Questions about the grid below.
1) Read off the third entry, reading row by row.
2) Read off the 4th-last entry, reading row by row.
3) Read off the smallest entry in the last column.
4) Read off the entry in the top-right corner.
5) Read off the first entry on the main diagonal.
6) Read off the minimum.
7) Read off the entry just right of 15.
8) Read off the largest entry in the last column.
[[ -3 -10  -9  10  10   3 -23]
 [ -2  21  40   9  23  30  16]
 [ 16 -38 -34   2 -10 -21 -10]
 [-13   6  11  29   3   6 -12]
 [ 10 -26 -28 -26  -5 -13 -11]
 [-28   9 -17 -24 -15 -11 -32]
 [  7   8  26  13   7  12  26]
 [ -2  12  31  14  21  23  -1]
 [-12  15  33   6  18  25 -11]
 [  2 -23 -28   9  -8 -18 -25]
 [ -9  11  35  14  34  39  -2]
 [ 22 -15   2  21   0  -3  29]
 [-34  17  -5 -17  -8  -2 -34]]
1) -9
2) -17
3) -34
4) -23
5) -3
6) -38
7) 33
8) 29

1,14,-20,10,38
20,5,-31,34,-10
0,-25,-37,33,30
2,-7,1,3,-22
36,38,-9,38,-26
-20,2,12,2,-35
14,-3,27,13,21
32,13,-20,12,12
19,25,-2,-31,-10
27,-8,8,20,1
-23,1,-6,3,-11
-25,20,-6,-3,22
24,28,11,28,39
-1,-17,-38,4,-7
Rows and columns are numbered from 1.
The bottom-right entry -> -7
Read off the entry directly below 32.
19
The entry at row 1, column 2 -> 14
The entry directly above the largest entry: 22
The entry at row 1, column 3 is -20
Read off the entry in row 3 and column 2.
-25
Read off the entry at row 3, column 1.
0
Read off the top entry of the column that holds the largest entry.
38
The entry in the bottom-left corner: -1
The entry at row 2, column 3: -31
Read off the entry in row 2 and column 1.
20
Read off the smallest entry.
-38
Read off the entry at row 3, column 3.
-37
Read off the entry just right of the smallest entry.
4
Read off the entry in the top-left corner.
1
The entry just left of the largest entry -> 28

array([[ -81.761,   -8.061,  142.652,    5.908,   90.406,  -59.891,
          46.290, -175.291,  -52.468, -134.273,  134.570,   59.473,
         137.798],
       [  -6.642,  -61.371,   76.319,    6.216,  -67.699,  -50.350,
          83.547, -113.256, -132.109, -151.618,  163.318,  132.131,
         143.356],
       [  70.725,  -47.416,  -45.263,    0.419,  -63.305,  -79.609,
         157.158,  -26.558,    6.134, -101.039,   92.144,    4.609,
         -19.748],
       [ -38.984, -166.421,   76.755,   52.461,   -2.804,  -26.823,
         -70.662,   56.893,   -2.868,   73.320,   72.925,   23.711,
          92.953],
       [ -18.326,   44.669,  -89.997,  156.617,   40.566,  -79.126,
         -70.776,  -12.375, -140.706,  -63.144,  -31.944,  131.627,
          -7.984],
       [ 127.935,   -0.093,   77.129, -102.953,  -13.842,  -21.144,
         -77.088,   23.656,   93.617,   33.324,   40.151,   59.883,
           6.855],
       [  44.554,  114.640,  -40.350,    9.820,  118.045,   23.180,
         -48.975,   -3.602,   29.057,   37.277,  -99.543,  -38.903,
         -55.508],
       [ -31.022,   61.350,  -79.907,   78.163,   10.599,  -13.895,
         100.604,   62.023,  -71.310,    0.088,  -95.456,  -81.294,
         -55.697],
       [ -72.176,  137.550,  -62.228,   69.742,   16.988,  142.850,
         129.215,   21.647,  117.067,   54.444,  -29.084,   54.826,
         -13.178],
       [  -1.807,   86.528, -187.022, -117.369,  129.371,   15.233,
         -16.895,  105.785,   -0.508,  116.487, -136.128,  -86.699,
         -71.483],
       [  -5.759, -112.712,    7.615,   34.949,  -38.920,  -25.564,
         -49.061,  -10.510,  -67.511,  -44.124,   63.004,   28.440,
         142.784],
       [ -33.098,   36.278,    3.277, -171.401,   47.967,   84.179,
         -43.615,   -0.987,  165.340,  174.258,   36.232,   69.980,
          99.891]])
The entry just right of -79.609: 157.158
The entry just left of the smallest entry: 86.528
Find the entry just left of 105.785.
A: -16.895
The entry just right of the largest entry -> 36.232
Find the entry just left of the largest entry.
A: 165.340
Find the entry just right of the smallest entry.
A: -117.369
The entry just right of -2.868: 73.320
The entry just right of 83.547: -113.256
Find the entry just left of -21.144.
A: -13.842
The entry just right of 70.725 is -47.416
Find the entry just left of 36.278.
A: -33.098
Find the entry just right of -171.401.
A: 47.967

grid =
array([[  86.47,  -62.59,  130.39,  213.50,  130.17, -102.94,   -1.65,
        -129.39,  -74.50],
       [-102.47, -168.87,  -40.62,   60.34,  -64.80, -100.85,  100.21,
        -153.46,  140.54],
       [ 114.21,  175.93,   49.50,  -46.70,   79.75,  117.26,  -82.86,
         176.06, -126.41],
       [  62.03,  -30.46,   36.28,  108.52, -217.97,   26.10,   -6.94,
         217.00,  -38.06],
       [ 252.62,   50.70,  -60.65,   11.24,  198.61,   91.49,  -67.28,
          29.52,  -31.46],
       [  35.45,   76.54,   77.73, -144.48,  -30.19, -180.69,  150.59,
         141.68,  -77.83]])
What is the entry just left of -100.85?
A: -64.80
What is the 3rd largest entry?
A: 213.50
What is the entry just right of 130.17?
A: -102.94
What is the third entry in reading order?
A: 130.39
The entry just left of the smallest entry is 108.52
What is the entry just left of 117.26?
A: 79.75
What is the entry just right of the largest entry?
A: 50.70
What is the entry just right of 29.52?
A: -31.46
What is the entry just left of -126.41?
A: 176.06
The entry just right of -6.94: 217.00
What is the first entry in reading order?
A: 86.47
What is the entry just right of 217.00?
A: -38.06
What is the 2nd entry in reading order?
A: -62.59
The entry just left of 150.59: -180.69
The entry just right of 150.59 -> 141.68

Questions about the row below.
1) Which number is the entry just right of 123?
2) Which number is the entry just right of 25?
[962, -102, 901, -241, -514, 25, -304, 573, -373, 447, 152, 490, 123, -539]
1) -539
2) -304

W =
array([[-0.148, -0.130, -0.119, -0.106, -0.096, -0.091, -0.091, -0.095,
        -0.108, -0.124, -0.144, -0.166, -0.190, -0.214],
       [ 0.120,  0.071,  0.024, -0.019, -0.048, -0.068, -0.078, -0.074,
        -0.067, -0.046, -0.032, -0.015,  0.003,  0.010],
       [ 0.095,  0.112,  0.127,  0.143,  0.151,  0.155,  0.158,  0.157,
         0.154,  0.153,  0.154,  0.149,  0.148,  0.143]])
The entry just right of -0.096 is -0.091
The entry just right of -0.119 -> -0.106
The entry just left of -0.068 -> -0.048
Give the entry just left of the smallest entry.
-0.190
Give the third entry in reading order.
-0.119
The fifth entry in reading order: -0.096
The entry just right of 0.003 is 0.010
The smallest entry: -0.214
The entry just right of 0.071 is 0.024
The entry just left of -0.190 is -0.166
The entry just left of 0.112: 0.095
The entry just left of the largest entry is 0.155
The entry just right of -0.148 is -0.130
The entry just left of 0.003 -> -0.015
The entry just right of the largest entry: 0.157

Read these off the matrix that follows.
1) Read off the entry just right of the smallest entry.
2) Read off the largest entry in the last row.
3) Read off the last entry, reading row by row.
4) Read off the entry in the bottom-left corner.
5) Read off the 1st entry on the diagonal from the top-right corner.
6) Read off the 3rd-last entry, reading row by row.
7) Read off the 1st entry in reading order.
[[2 5 3 3 5 4 6 6 5 2 2 3]
 [6 2 4 5 3 2 3 5 4 6 7 7]
 [5 2 5 5 6 5 7 5 3 1 3 3]]
1) 3
2) 7
3) 3
4) 5
5) 3
6) 1
7) 2

[[  4.538   1.543 -10.670   1.548   4.683  -3.493   0.057   3.640  -4.248]
 [  1.690   4.570  -8.126  -3.241   1.368  -5.946  -2.506  -3.975  -3.532]
 [  4.708  -6.159  -6.609   8.229   5.555   3.515   3.043  12.447  -2.577]
 [ -1.851  -5.025   9.683 -12.707  -9.824 -10.407   9.592   5.326   9.080]
 [-16.085  -0.273   9.889   1.614  -3.843  -6.867   1.535  -3.719  15.133]
 [ -6.073   3.194  -1.183   0.309  -0.786   0.488  -7.838 -11.126  -2.383]
 [  5.457  -1.774  -1.336  -4.917 -13.560  16.839  -2.014  -9.743  -1.247]
 [-10.668   1.446   2.114   4.629   0.052  -1.621  -3.856  -6.135
    5.457]]
The entry just right of 1.548 is 4.683
Read off the largest entry.
A: 16.839
Read off the entry just left of -10.407.
A: -9.824
Read off the first entry in reading order.
A: 4.538
The second smallest entry: -13.560
Read off the entry just left of -6.867.
A: -3.843
The entry just left of 1.446 is -10.668
Read off the entry just right of 12.447.
A: -2.577
The second largest entry is 15.133
Read off the entry just left of 0.052.
A: 4.629
Read off the minimum.
A: -16.085
Read off the entry just right of 3.515.
A: 3.043
Read off the entry just right of -6.609.
A: 8.229
The 3rd smallest entry -> -12.707
